Every row comes from one small tree of marks. The marks that hang from a mark follow it in brackets, in alphabetical order. Every link used is in the known rows. Which tree was each row made from?
Known rows
fose[fufavug[fige[govo] kulare] vebi[dobono] ziti]: [ -73 -170 -102  -96   47   98   24  -88  216   44 -156  142   74 -437
  251 -202  161 -112 -130  267  432 -458 -208    1 -436  -72 -630  297
  168   28 -447 -599   11  332 -254  141 -114   18    7  -58 -107  -50
 -417 -384  207 -332 -247  -61 -150 -165  428   61 -133 -263  -28  -54
 -550  -62  313  319 -877  -67  -77 -305]
fufavug[fose[lamu vebi] kulare[fige puruzev]]: [ -86 -227 -194 -153   52  254  136  -58  234  235  -94  213  285 -137
   69 -528 -289  -16  155   80  274 -565  184   54  -53  -77 -438  143
  178  286  -87 -237 -213  307  -65   18  229 -102  -63  182 -270  151
 -326 -337  267 -208  -96 -188  118    3 -131   37 -480 -357 -259 -107
 -308  -95  150  -43 -448 -109  -81   14]
puruzev[gaki[gazela govo] lamu[vebi]]: [-134  116  156  -81  -43  -22   63  -37  -56  366  210  166 -187  249
 -198 -188    5  317   57  170   21 -306  170  -43   35 -109   17 -115
   39 -158 -187  115   84 -124 -385  -14  160  -13  -75  238  118 -154
 -285   40  139   38  101 -231   84   29  -92 -109  282  152 -249  301
   32 -275  -33 -301 -134 -108   -7  -25]
ziti[fufavug[fige fose[lamu]]]: [  22 -306 -201 -265  453  224   38 -167  334  268 -195  154  298 -220
   76 -173  292 -167   43  216  350 -485  121   -8  -53 -317 -200  277
  135  122 -162 -429  169  214 -209  -42  108  -78  -63  139 -244  -23
 -284 -405  257 -115  252 -179  152 -109  104  144 -368  136 -221   63
 -365 -110  237   85 -589 -301   94  110]
lamu[dobono fufavug[kulare] puruzev[gaki]]: [-277  126  199 -119  -45 -161   62  -96  198  432  140   -1 -227 -183
  -79 -439  134  -70 -142  271   35 -599  119   45 -444   -6 -412  103
  216 -227  -93 -120   68   79 -391  152  149  -38  -19   43 -237  -25
 -259 -109   14 -106 -457  -19   -9   15  -15 -148  290  -97  -75  282
 -384 -155  -13   90 -418    2  -37  -29]
kulare[fige[govo] fufavug puruzev[gaki[gazela]]]: [  48   36  -48 -252  -13  -83  496 -161  129  257  -17   58 -230  187
 -140  -73 -478  161  863   15   42 -106  183  -33  178  -98 -162  -82
   -3   84 -232  194 -265  -98   34 -679  362  133    6   74 -172  428
 -239  139  154  375  193   33  176  161   83 -237   10  -41 -279   -8
  200 -379   55 -155 -133  205 -452  500]
gazela[fesid gebati[dobono tizip]]: [ -10  342  417 -132  476  -92  -87  -76 -102  151 -211 -166  168 -231
 -183 -184  446   34 -457  200   85  236  301 -222  191 -418 -172  -22
   15 -207  367  218  425  415 -103  167  323 -144  -53  143 -203  119
 -199  -50  360   18  773 -205  157   10    5 -245  -79  299 -499  364
   71 -130  413 -188 -496  -60  103   -3]
fige[govo[gaki[gazela kulare] piri]]: [-177  293   -8 -174   96 -200  176 -168  -56   61  -81  201 -151  272
 -203  233  -85   28  450   61   46   36  194  -93 -232  -64 -112 -353
  104  -17 -228  205  -51   24 -295 -266  149   47 -226  -14   84  -48
  145  294  217   10  443   85  193 -156   23 -135 -538  -80 -209  -78
    0 -511  172 -404 -250  289  -77  280]
dobono[fose[fufavug lamu vebi ziti] gebati puruzev]: [-119  -54 -122   -5 -156   80  -91   82  289  184 -108  -23  353 -666
  243 -817  243   16 -567  297  734 -295 -105  295 -115 -218 -398  312
  502 -231 -329 -562  -26  -30   -3  687 -174  193   34   -9  164  -65
 -551 -684   69 -667 -520 -425  -14   70  -32  139  233 -360 -346  184
 -381  -29  282  176 -501 -328  303 -714]
govo[gaki kuvo[fose[vebi]]]: [-152  -77  -45  -70    2  152   96 -295  -26  177   -8  -82 -141  355
 -217 -207 -265  123  141   58  111 -218  101  -52   99 -419  -37 -109
  159  169 -292  272   26   77   57  -85   56   88 -121    1    4  206
 -256   66  129   89  145  -23  226   10 -266 -174 -336  -89 -200 -103
 -229 -521 -187 -211 -193 -234 -107  -19]
lamu[dobono[gebati[fose tizip]] vebi]: [-218  215  287  152  -58   94  -83   89  113  240 -113  186  151 -430
    3 -630  319  -56 -570  251  438  158   37   67  108  -32  -39   60
  128 -362   66 -179   75   35 -166  447 -126  203   21 -108  127  -97
 -489 -429  142 -393 -138 -572  -72  188 -190   57  352  -87 -273  -95
 -418  119  171  207 -163 -273   86 -546]
fose[fufavug[fige[govo]] ziti]: [ -21  -84 -225 -306  273 -118   85 -253  248   30 -266  -52    5 -358
  127   81  301 -122  -10  241  287 -166 -169  -24 -320 -359 -301  277
  126  -49 -338 -363   93  224 -212 -171  -31  -72  -29  -57 -159   12
 -242 -177  171  -42   49   78   15 -201  498  -30 -161   55  -52   76
 -404 -224  273  211 -779  -93 -105  102]
vebi[dobono[puruzev[kuvo[fige govo]]]]: [-189    7   88    8  -70 -201  123 -131  122  247  -56  132   -2  120
 -183 -193   46  -82  164  222   55 -443   96  -18 -285   -9 -362 -148
  170  -53 -127  110    1 -144 -361  117  106   20  -97  164  -35   90
 -208  -95  163  -24   64 -132  167   58 -132   42  325   51 -293  206
 -234 -138 -102  -28 -276  129  135 -175]
piri[govo[gaki[gazela kulare[fufavug]]]]: [ -87  211  101 -205   67 -181  423 -195   56  128  -71   -1 -224  195
 -232    2   35    7  346  172   56  -16  135   23   44 -303   16 -101
  219  -66 -233  258   40  -18 -191 -198  114  -29 -164  -79  -46   74
  -93  220  282  193  353   43  275   62 -179  -98 -389  126 -221  -55
 -135 -560   35  -91 -239   30  -78  475]
fige[govo[gaki[kulare]]]: [-182  136   10 -151   75 -185  173 -202  -24   26 -193   98 -131  212
 -212  158  -76   -7  297   76   16  -63   68  -94 -208 -165 -132 -183
   58   26 -153  210  -10   -1 -211 -212  121   40 -125   10  -19   99
   27  232  192   50  411   49  240  -93   62 -107 -297   46 -135 -103
 -125 -342  -17 -227 -264  144  -16  233]
puruzev[gaki[kulare] lamu[fufavug[fige] vebi[dobono]]]: [-289   63   95   44 -129  -64   57  -26   78  231  105  164 -142   64
  -80 -306  -29  172  -70  234   26 -314  -28 -156 -123   -5 -206   20
  118  -71 -338  -89  -37 -167 -362  103   81  -54  -23   73  -75   90
 -368   45   92  -31 -423 -255  -70  -30  149 -135  606 -102  -43  157
 -441 -213 -283  -11 -250 -134  -50 -334]
govo[gaki piri[kulare[fufavug puruzev[kuvo]] tizip]]: [-229  384 -200 -289    4 -106   88 -185  176  267  -68  137  -63  310
  -56  -67 -163  -15  561   12   27  170  349 -154   62  -82 -168 -255
  395  102 -186  225 -214 -123  -93 -308  284  -33 -303 -266 -186  194
   38  170  209  318   -7 -183  201  -69 -124 -122 -713 -433 -199 -223
 -178 -859  298 -298 -206  263 -146  345]
kulare[fufavug[fige fose] puruzev[gaki]]: [  -5 -172 -175 -386  179  155  216 -162  322  489   -2  -19   41  168
  -75 -205 -214   17  572  128  152 -373  181  -54  252 -292 -190  210
   63  151 -234  -22  -46  -34  -36 -502  201   42    2  133 -384  320
 -364 -214  110  273   61 -193   91   62   99 -111  -10  139 -184   99
 -138 -243  -22 -129 -276 -129 -205  264]
puruzev[kuvo lamu[vebi]]: [-244   32  -63    5   80  -48  -25 -131  139  271  107  171   44  145
  -56 -291   50  108 -186  212   88 -178    9 -115   24 -229  -64   19
   41    5 -151  203   15  -57 -316   79  181  -64 -125  204  -73  139
 -355 -154  180  188 -189 -227  166   20 -115 -133  442    0 -282  211
 -358 -220 -171 -105 -295 -113   -6 -309]
vebi[dobono[gebati[tizip]]]: [-101  163  159   39   46  -74 -126  -44   -4  154 -136   89  175 -248
 -118 -393  376 -152 -317  240  285  -68   65   37  166 -150  -74   -1
   41 -395  -13 -129  135  195 -210  244  -90   36   -5    2   20  -53
 -484 -289  208 -179   94 -516   69  266 -205  120  181  293 -218  -74
 -415  -14   94  -82  -83  -85  217 -312]
fose[fufavug lamu[puruzev] vebi]: [-124 -190  -77  -74  -54  126   84  -13  231  201 -243  115  217 -307
  201 -589  160   -5 -360  282  446 -493   62   92 -161 -152 -445  186
  404  -91  -47 -340   15  206 -263  565   80  -98  -48  119 -129  -57
 -318 -445  240 -442 -444 -242  109  -44 -237  213 -154 -359 -385  197
 -435  -78  221   -4 -702 -144   25 -454]
puruzev[gaki kuvo[govo]]: [-155  261   38 -259  -62 -151   61 -166  -25  300  -42  -53 -315  302
 -313   54 -107  -40  419   32 -123 -512  295  -71 -183 -174 -296  -61
  178   32  -93  269   12 -220 -183 -262  130  113 -163  163  -22   77
  -23  146   79  134  349   45  282   13   11 -147   35  154 -284  228
  112 -363 -145 -243 -279  244  485  394]
lamu[vebi[dobono[puruzev]]]: [-233 -116  163   98  -12  -55   93 -146  176  333 -146  204  102  -92
  -15 -337  187  -47 -198  336  303 -282  -44  -37 -121  -96 -203   38
   87 -188  -68    4   83   37 -410  303   25  -28  -51   85  -18  -42
 -340 -239  195 -103  -50 -307  166  100 -225   99  371   12 -260  185
 -417   54   62   84 -300 -166  -94 -412]
fose[fufavug[fige kulare] lamu[dobono vebi] ziti]: [-116 -106 -148   -6   -5  144   39  -13  321   66 -122  155   66 -573
  331 -420  226 -109 -444  335  465 -440 -142  -36 -386 -127 -542  354
  211  -22 -321 -680   70  321 -261  284 -132   -2   22  -73 -122  -85
 -379 -505  231 -472 -441 -116 -228 -142  307   91  -30 -335 -100   -8
 -587   74  168  444 -789 -178  -61 -435]
gazela[gebati[dobono fose]]: [ -47  152  196 -115  420    6  -82 -121   49  135 -204 -319  106 -322
  -72 -355  293   65 -338  113  286  253   77 -196  114 -367   50   84
 -106 -143  372   56  358   44  -10  261  204  -84 -158  121  -67   43
 -348 -327  168   10  638 -286  170  -88  106 -130  153  114 -517  275
 -155 -250  370   13 -534 -225  -18  -41]
kuvo[fige fose[lamu]]: [ -66 -132 -174  -69   52  110  243  -65  240  135  -62  138   17  133
 -128 -239  -22   35   18  180  149 -151  111 -155   61 -306  -64 -209
   51   27 -103  139   36  134  -85   38  274  -14 -115  152 -197  185
 -259 -189  208  124  -29 -143  117  -41 -191  -36   62   42 -283  155
 -376 -239 -189  -20 -171  -95 -153 -200]
gazela[fesid gebati[dobono[fose] tizip]]: [ -51  345  415  -75  449  -40  -85  -51  -95  157 -206 -157  186 -328
 -158 -277  440   68 -521  204  184  318  274 -158  207 -418 -190    2
   28 -197  263  196  418  382  -56  241  298  -89  -48  106 -140  119
 -240 -120  322  -35  684 -218  106    8   17 -261    1  212 -517  366
   61 -136  436 -112 -472 -131  107  -78]
govo[kuvo piri[kulare[fufavug[fose]] tizip[lamu]]]: [-313  184 -383 -267   72  -14  134  -86  329  211 -128  218  113  150
    1 -189   -1 -122  333  183  206  447  429  -65   42  -62  -99 -281
  425  229 -203  139 -176 -146 -190 -229  361    2 -357 -214 -179  174
  -47 -124  188  250  -24 -299  168 -121  -96  -56 -759 -567 -256 -260
 -335 -683  439  -74 -283  150 -208  326]
fige[govo[gaki[gazela[fesid] kulare] kuvo piri]]: [-195  323    1 -130   77 -217  199 -191 -125   25  -29  183 -179  390
 -262  278 -183   57  499   41   -5  104  300  -67 -256 -114 -169 -413
  198  153 -368  333  -93   34 -257 -369  171  131 -222  -26  126   57
  211  435  224  -13  552  195  217 -148    1 -260 -666 -213 -245 -144
  114 -561  111 -427 -272  314  -72  319]
gebati[fose[lamu vebi[dobono[puruzev]] ziti] tizip]: [-171   72   74   36 -117  250   68  145  180   81 -435  -28  225 -624
  111 -636  347   15 -523  261  506   41   62  160  -14  -86 -297   78
  343 -193  143 -316  141  -18   25  789  -49  -11 -146    9  -35  -92
 -539 -537  142 -502 -294 -532  -86  -88 -186  192   -5 -210 -440  -27
 -363   36  399  248 -574 -260  347 -495]
ziti[fufavug[fose[vebi] kulare[fige]]]: [   8 -297 -179 -251  349  225   29 -169  305  260 -222  241  257 -243
   76 -207  159 -164  154  161  298 -407   54   26 -100 -219 -327  233
  164  132 -166 -364   51  240 -132  -81  203  -61  -45  148 -250    6
 -301 -337  242  -85  217 -149  191  -87  108  107 -464  -10 -188   30
 -351 -166  321  155 -541 -306   60  246]
gebati[fose[fufavug[fige]] tizip]: [-153  290   66 -191  256   59  121  -12  192   88 -398 -130  -31 -476
  -53 -212  456  -73 -211  259  239  128   48   31  -41 -254 -161  137
  107 -167  207  -87  291   84   -4  271   39  -90 -171  -15 -220  -17
 -382 -272   95  -61  -58 -262  -73 -143  110  -71 -105  172 -214  -44
 -361 -102  396  230 -560 -231  163   -3]
fose[fufavug lamu[puruzev] vebi[dobono] ziti]: [ -62 -358 -143  -21 -204  175  -36  -11  242  115 -298  108  315 -552
  364 -702  235    8 -522  268  579 -421  -93  202 -237  -96 -576  235
  529 -137 -337 -678  -76  155 -239  677  -96  -45   56   24   -4  -87
 -471 -584  227 -671 -578 -320  -52  -71  -61  366  -35 -517 -380  163
 -522  -89  241  215 -805 -207   46 -632]
kuvo[fige[govo] fose gaki[kulare]]: [ -66   25  -86 -195   24  -17  227  -33   85    1  -33  136 -323  531
 -375   49 -347  157  544  -88 -270  -82  131 -193 -228  -27 -219 -485
  144  150 -250  291 -160 -240  -13 -330  280  117 -113  133   -5  269
   87  239   94  160  148   56   11 -176   89 -116 -100 -152 -119    0
  -53 -481 -372  -62  -19  109  -53   40]
gaki[govo[kuvo piri] kulare[fufavug puruzev[lamu]]]: [-284  264 -318 -196 -144 -130  176   83  101  -36  -34  277  105  615
 -277  199 -365   -2  672  122 -133  550   96 -122 -110   16 -189 -481
  337  196 -447  299 -258 -497 -237 -500  263   89  -83   97 -126  354
  106  336  162   95  -50  -26  -46 -262  204 -324 -166 -576  -78  -18
 -187 -542 -252 -434 -137  241 -183  144]
piri[tizip[lamu[dobono]]]: [-191   66  -90 -214  177  -76  -13  -74  267  321 -256  132   88 -170
  -33 -239  337  -12 -225  235  191  109  295 -201   22  -94  -40  -70
   63  -62  292   43   96  171 -373   34  241  -32 -210  -23 -130   -9
 -204 -380  170  243  115 -657   57  -19 -100  145 -189   75 -228  -25
 -336 -266  453   26 -215  -80  -11  -49]
tizip[lamu[fufavug[fose] puruzev[kuvo]]]: [-273 -222  -95 -405   76  -41  188 -114  318  405 -236  -61   39 -231
  -14 -476  144   52 -209  252   89 -181  175  153 -205 -173 -138   56
  254  128   52    6    6   -2 -324  126  280  -88  -92  147 -208  174
 -252 -388  -13   99 -125 -225  109  -77  -49   30  -90  -70 -195  210
 -287 -240  185   73 -437 -222 -104  178]
fufavug[fige fose[vebi] kulare[puruzev[kuvo lamu]]]: [-139 -100 -178 -237  286  211   22  -73  299  373  240  139  175  126
  -13 -334 -232   11  212  130  113 -837  165  -42 -176 -103 -446  226
   27  403 -205 -175  -51  264 -218 -184  170 -107  -95  241 -382  172
 -372 -323  179   57 -183  -99  -34  -81  126 -206 -220 -144  -64  -69
 -380 -105    6  -80 -577  -58 -105  -90]
fufavug[fose[ziti] kulare[fige puruzev]]: [ -20 -192 -299 -341  222   50   63 -231  287  223 -140   48  190 -181
   21 -232 -115  -64  274   55  134 -332   46   80 -129 -243 -340  179
  135  204 -225 -210 -158  242  -51 -339  194 -142  -19  122 -309  171
 -291 -187  175   34  104  -46  106  -60  200  -58 -428 -108 -122  -50
 -284 -246  169   83 -444 -151 -142  366]
fufavug[fige fose[vebi] kulare[puruzev]]: [-103 -130 -124 -275  334  197   90 -111  305  380   70  104  181    9
  -17 -258 -140  -82  237  167  198 -791  160  -34 -180 -150 -429  272
    3  315 -122 -221   19  391 -222 -194  128 -117  -85  175 -401   79
 -314 -319  191   -3    6  -93   10  -64  114 -134 -394  -51  -35  -94
 -391  -21  154  -33 -590 -100 -132   25]
dobono[fose[vebi ziti]]: [-161 -127  -80  -41   98   92   70 -156  173  232 -313   16  189 -444
   78 -345  239   -3 -298  264  579   69 -101   89   48 -387 -154  275
  148 -131 -302 -143  109  188 -128  254   -5   27  -80  -27   22  -80
 -387 -377  125 -172   -7 -249  124  -12    9   54  102  -62 -281  180
 -406 -143  289  166 -461 -379   62 -218]
gazela[fesid gebati[fose[vebi]]]: [  21   86  301 -113  515  -22  -34 -119  -15  254 -202 -162  243 -286
  -67 -175  402  102 -375  247  259  203  179 -241  158 -536 -100   96
  -36  -16  209  249  329  427 -188  214  340  -94  -94  134 -178   15
 -209 -115  332  -27  901 -222  300  -27    6 -262   20  189 -559  444
  -28 -129  394 -151 -613 -166   -5  -64]
kuvo[fose[lamu] gaki[kulare] govo]: [ -75   81 -103 -154  -31  115  127   70   79   30  -22   71 -177  450
 -321 -131 -165   97  230  -38 -212 -211  147 -198 -146 -123 -253 -404
  285   55 -117  204 -103 -198  -80  -48  199   56 -162  179   16  117
  -24   47  165  -54   32 -144    7 -227  -96  -12 -153 -234 -231   66
 -116 -471 -309 -246  -44   58  168 -187]
vebi[dobono[fose[lamu] gebati puruzev[kuvo]]]: [-205   56   81  160 -127  -28  -59   20  114  239   40   78  200 -270
  -34 -630  172  -44 -324  279  443 -384   59  125  -48  -88 -286   65
  205 -183 -225 -158   28  -78 -202  476  -76  178  -41   91  157   19
 -484 -444  130 -341 -173 -429   85  234 -257   89  512  -40 -376  123
 -328   -9  -40   -5 -154  -58  286 -578]
piri[govo[kuvo[gaki]] kulare[fufavug] tizip]: [-185  324 -113 -252   30 -157  370  -96  298  111   -2   57 -196  248
  -97 -227   24 -122  466  120   45  281  390  -15   72 -115 -101 -168
  515  125 -228  262 -209 -264  -67 -253  344  -12 -333 -369 -207  267
 -103   91  310  458  -61 -167  278   61 -224  -66 -657 -471 -212 -385
 -309 -821  302  204 -283  242 -165  550]
gaki[gazela govo kulare[fufavug[fige fose[vebi]]]]: [ -65    5   -1 -335   24   67  386  143   42  171  -74  246  -70  286
 -258  153  -93   64  635  308   99   27  104    2  -63 -142 -204 -150
  105   67 -397   32   31 -126 -342 -287  213  142  -75  294   -1  -75
   76  111  221  -95  401   13  -28 -166  171  -30 -105  117 -190  318
    2 -232  -78 -206 -212   51 -163  400]
ziti[fufavug[fige kulare[puruzev]]]: [   7    7 -112 -269  519  -31   63 -198  327  259  -79   23   44  -74
  -24   61  223 -169  200  172   92 -522   72 -143 -214 -267 -264  257
  -24  119  -52 -200  230  298 -247 -331  137  -97  -50  116 -394   71
 -259 -182  177  202  237  -42   79  -85  254 -162 -302  178    6  -61
 -338 -114  235   61 -575 -144  -22  173]

Write each row's tree
[-309 -162   64 -100  -49  -18  285  -71  236  263 -296  126  -44 -407
   65 -455  120   26 -321  325  199   -2  -19  -29 -178  -40 -143   68
   22   48   39  -66   17  200 -350  171  182  -44  -58  -15 -124  133
 -386 -378   67   63 -117 -334   -7    7   25   24   70 -121  -48  -22
 -465  -30  256  292 -344 -282 -269  -73] => tizip[lamu[fufavug[kulare[fige]] vebi[dobono]]]
[-148  240   38 -263    5 -194  519 -124  294  185  -16  -96 -151  153
  -80 -256  -32  -56  444  113   47   62  253   74  174 -223  -16   71
  454   93 -241  268 -190 -268  -67 -285  300  -65 -130 -261 -336  349
 -311  142  273  412    2   15  339  157 -176 -206 -306 -305 -179 -244
 -256 -615  129   65 -320  115 -304  597] => piri[govo kulare[fufavug puruzev[gaki]]]
[-309  -92   73 -114 -119  -39  194  -16  216  326 -271   74  -53  -83
  -67 -379   44  121 -184  266  117 -190  152  -25 -140   20 -172  -36
  180  107   76   68   40 -181 -369  186  139   53  -68  115   -9  127
 -267 -289   42   20   45 -405   66   41  -81   70  188  -81 -211   60
 -192  -49   66  108 -232 -156   -2 -120] => tizip[lamu[vebi[dobono[puruzev[gaki[kulare] kuvo]]]]]
[ -84  216   41 -157  -47 -169  106 -100  -66  290  308   91 -402  418
 -271 -104 -250  325  428  -20 -174 -499  354  -42  -87  -51 -139 -222
   49   94 -282  263  -63 -225 -223 -265  266  103 -149  284   83   93
 -143  159   82  224  159   26  139   47   -3 -207  235  164 -345  234
  228 -460 -241 -266 -166  201  177  214] => puruzev[gaki[gazela] kuvo[fige[govo]] lamu]
[-148  445 -146 -243    5 -240  126  -48   33   44 -198  257 -190  424
 -355  190 -223  -62  710  -82 -290   71  295 -211 -347  185 -382 -554
  349  -12  -54  206 -254 -261 -233 -400  258  -36 -284  -41   48   56
  347  352  179   46  236  -91   81 -213  128  -32 -548 -402 -180  -95
   42 -651  112 -257 -139  440  245  287] => kuvo[gaki[kulare[fige]] govo[piri[tizip]]]
[-157  356  -53 -213   28 -241  237 -186  130   59 -153  129 -112  193
 -200   25   11  -64  351   92    3   68  261 -104  -83  -86 -130 -265
  312  -13  -47  203 -126  -55 -183 -206  190  -91 -255 -236 -102  159
   39  239  322  304  134 -199  232   -4 -132  -51 -586 -168 -174 -254
 -243 -713  225  -26 -254  258   22  409] => piri[govo[gaki[kulare[fige]]] tizip]
[ -40  176  328  -96  502 -113    7 -126   55  246  -65 -199  166 -278
  -90 -220  351  100 -378  271  226  -41  183 -218  -31 -444 -304  145
   59  -32  124  126  381  303 -178  170  322  -79  -51  165 -150  150
 -215 -137  290  -12  663  -68  167  -50  172 -309  197  135 -504  524
   42 -149  381  -57 -647 -116  -65 -141] => gazela[fesid gebati[dobono[fose[fufavug[fige]] puruzev]]]
[-164  -69 -121  -55   66   52  126 -132   86   -3  -41  124   17  123
  -60 -107  -58  -23   44  128  241  -73   78  -50 -154 -214 -160 -143
  109  118 -247   98  -58   85 -136  -31  135  117 -130   51  -19  150
 -224 -104  219  -27   58   -6  167 -128  -63 -119 -238 -243 -247  -78
 -292 -282   48 -144 -417   42 -142 -136] => fige[govo[kuvo[fose[fufavug lamu vebi]]]]
[-119  146 -101 -220  199 -119   74 -152  200  243   45  -27 -118  195
 -175  -50  -81  -46  237   86  -91 -379  125 -157 -169 -245 -265    5
  -34  146  -19  250   44  208 -167 -308  228  -43 -110  198 -340  206
 -205  -39  122  323   77   -9  102  -28   10 -281 -103   70  -78   24
 -269 -224  -72 -118 -295   36  -39  106] => fufavug[kulare[puruzev[kuvo[fige fose]]]]
[-123  115   86   80  -15    6 -156  -24   35  131 -174   61  228 -489
  -14 -523  402  -99 -457  236  471  103  -38  171  156 -184 -128   80
  118 -392 -255 -279  104  138 -107  344 -176  118   32  -87  128  -64
 -565 -424  136 -310  -63 -520  -44  222  -81  127  275  123 -231  -62
 -439  -48  161  112 -127 -223  239 -409] => vebi[dobono[fose[ziti] gebati[tizip]]]
[-310  218 -222 -169 -128  -27  106   70   25 -122 -146  260   57  452
 -278  244 -185  -83  425  178   -8  352   65 -117 -311  -35 -269 -441
  386  151 -411  182 -143 -334 -257 -206  157   97 -140   71   15  120
  177  315  190 -133   41   71   -5 -345  164 -231 -319 -554  -83   62
 -276 -502 -163 -342 -279  199  -18   90] => gaki[govo[kuvo[fose[fufavug vebi]] piri] kulare]
[-271  341 -339 -145   58 -139  228 -152  250  106  -90  238   15  205
  -58  -37 -112 -182  547  182  176  406  350 -130   14  -68 -156 -299
  357  126 -262  206 -217 -114 -134 -357  379  -33 -353 -260 -188  222
   15  139  255  308  -41  -96  248  -39  -69 -179 -606 -562 -255 -251
 -321 -700  340  -77 -281  339 -274  384] => govo[kuvo piri[kulare[fige fufavug] tizip]]
[-143  374  -27 -256   27 -257  148   91  -72   58   43  208  -27  477
 -317  230 -123  202  538   68 -171  271  223  -72 -171   19  -59 -453
  214   20 -267  260 -138 -210 -455 -344  231   -6 -122  235   79  -62
  170  394  202   -5  271  -32  -59 -243   77 -226 -249 -240 -167  163
   71 -530   -8 -601 -113  212 -164  197] => gaki[gazela govo[piri] kulare[puruzev[lamu]]]
[-147  305  -89 -249  190 -184   19 -151  130  245   30    5 -145  246
 -207   22 -104  -91  354   16 -165 -372  199 -155 -280 -120 -343  -71
   62  105    9  235   -6  138 -229 -358  188  -62 -179  141 -246  108
  -59   41  124  225  159    1  112  -76   35 -253 -342  -69  -86  -40
 -141 -315   65 -246 -328  176  134  182] => fufavug[kulare[puruzev[kuvo[gaki govo[piri]]]]]
[ -19  237   42 -239  156  -77   69  -59 -171   79  204   85 -112  468
 -322   99 -169  134  488   69  -40  235  295  -61 -113 -138   10 -592
   -2    8 -257  273   54  -17 -241 -298  268   57 -157  160  136  -71
  150  203  232   45  628  193   45 -173    2 -321 -421 -151 -331  298
  175 -587   76 -469 -242  245 -226  334] => gaki[gazela[gebati] govo[kuvo[fige fose] piri]]
[ -60 -292 -243 -129   18  211  424  -95  354  284 -159  285  199 -161
   33 -440 -155  -89  322  323  373 -106   54   43  226 -200 -237   59
  135    1 -230 -133 -130    8  -45 -136  364  -18  -34   94 -266  301
 -344 -311  270   31 -100 -166  210  138  -78   93   85  -56 -407  156
 -296 -160   13  151 -241  -49 -353  217] => kulare[fige fufavug[fose[lamu[dobono puruzev]]]]
[-313   65   43  -51 -141  -23  254  -12  189  314  -13  -21  -68 -164
 -102 -367  -26   44   10  333  306 -564  100   83 -354 -113 -390   97
  273  -34 -208  -75   96 -217 -206  321   97   40 -128  113  -24    8
 -210 -186   34 -219 -289  -28   81  -66  -37 -125  330 -156 -233  380
 -149  -97   26   -6 -414  -55  221 -158] => dobono[fose[lamu[fufavug[fige]]] puruzev[gaki[govo]]]
[-301  243 -245 -238  102  -62  176  -27  392  291 -211  288  118  -38
   78 -167  216 -121  137  286  259  420  301 -178   61  -31  -77 -193
  305  -16    5   94  -71  -34 -329  -66  379  -88 -336 -215 -236   50
  -95 -200  228  296  -79 -434  157  -92  -84   15 -466 -375 -231 -106
 -410 -516  568  -34 -284  151 -256  158] => govo[piri[kulare[fufavug] tizip[lamu[vebi]]]]
[-282 -160   60 -113    4  -44  204  -61  306  409 -249   93   72 -183
    0 -520  192  102 -386  318  186 -172  138   86 -120   -8 -108  -55
  156  -24  148   20   95    1 -461  275  187  -74  -36   88 -101   87
 -349 -426   54   37  -81 -441   79   91 -199  103  124  -89 -234   39
 -304   -8  218  141 -301 -182 -247 -209] => tizip[lamu[puruzev vebi[dobono]]]
[-103  -12  -35 -178  -13   73  135  -98   52  172   30   88 -255  393
 -257 -121 -334  101  390  -37  -79 -355  180 -112 -175 -105 -292 -229
  136  198 -211  271 -130 -135  -16 -170  220  164 -155  173   26  244
  -53   13  110  149   93   58  139  -59  -73 -112  -14 -138 -269  123
  -22 -400 -249  -90 -245  120  137   -5] => puruzev[kuvo[fige[govo] fose[vebi] gaki]]
[-157  131 -156 -252 -136 -155  421   46  102  -37 -279  192    1  346
 -293  204 -379  -22  762  158 -119  337  -15  -99  -83  -42 -248 -260
  190  135 -263  237 -237 -366 -145 -538  316   60   31  127 -190  410
   85  361  193  149  164   52   53 -101  269 -227   43 -263  -68   64
  -97 -317 -254 -179 -125  214 -257  427] => gaki[govo kulare[fige fufavug puruzev]]
[-233   46  -95  -12   72   78  132  -92  173  132 -194  213   87 -366
   90 -276   70  -54  -48  235  479  -14  -60   35 -172 -139 -378  123
  146  -17 -322 -140  -12  202 -144  148  103   41 -126  -61  -26   -4
 -279 -274  162 -160 -186  -78   50  -94  107  -77 -130 -332 -204   37
 -406 -226  368  129 -513 -129  -66 -143] => dobono[fose[fufavug[kulare[fige[govo[piri]]]] vebi]]
[ -42  -64  -94 -164  -77  165  224   18   63   91   -8  139 -204  422
 -327 -169 -307  150  336   -6 -141 -238  184 -143 -125  -97 -187 -412
  169   92 -153  167  -67 -144   -8 -105  252   54 -116  175   21  165
  -16   11  143   13   87  -45   15 -115 -124  -15 -138 -150 -204  127
  -42 -383 -311 -121  -64    2   70  -59] => kuvo[fige fose[lamu] gaki[govo]]
[-165  -56  100   26  121  133  129  -60  160  246 -325  -12  143 -381
   -2 -360  297   15 -256  257  472   38    1  -42   52 -262  -67  184
   73  -67   76    0  154   78 -171  409   69   24 -189   62  -13  -90
 -465 -372  134 -159  203 -446  177  -19 -142   86  191   27 -406   79
 -406  -75  315  122 -456 -322   63 -281] => gebati[fose[vebi[dobono]]]
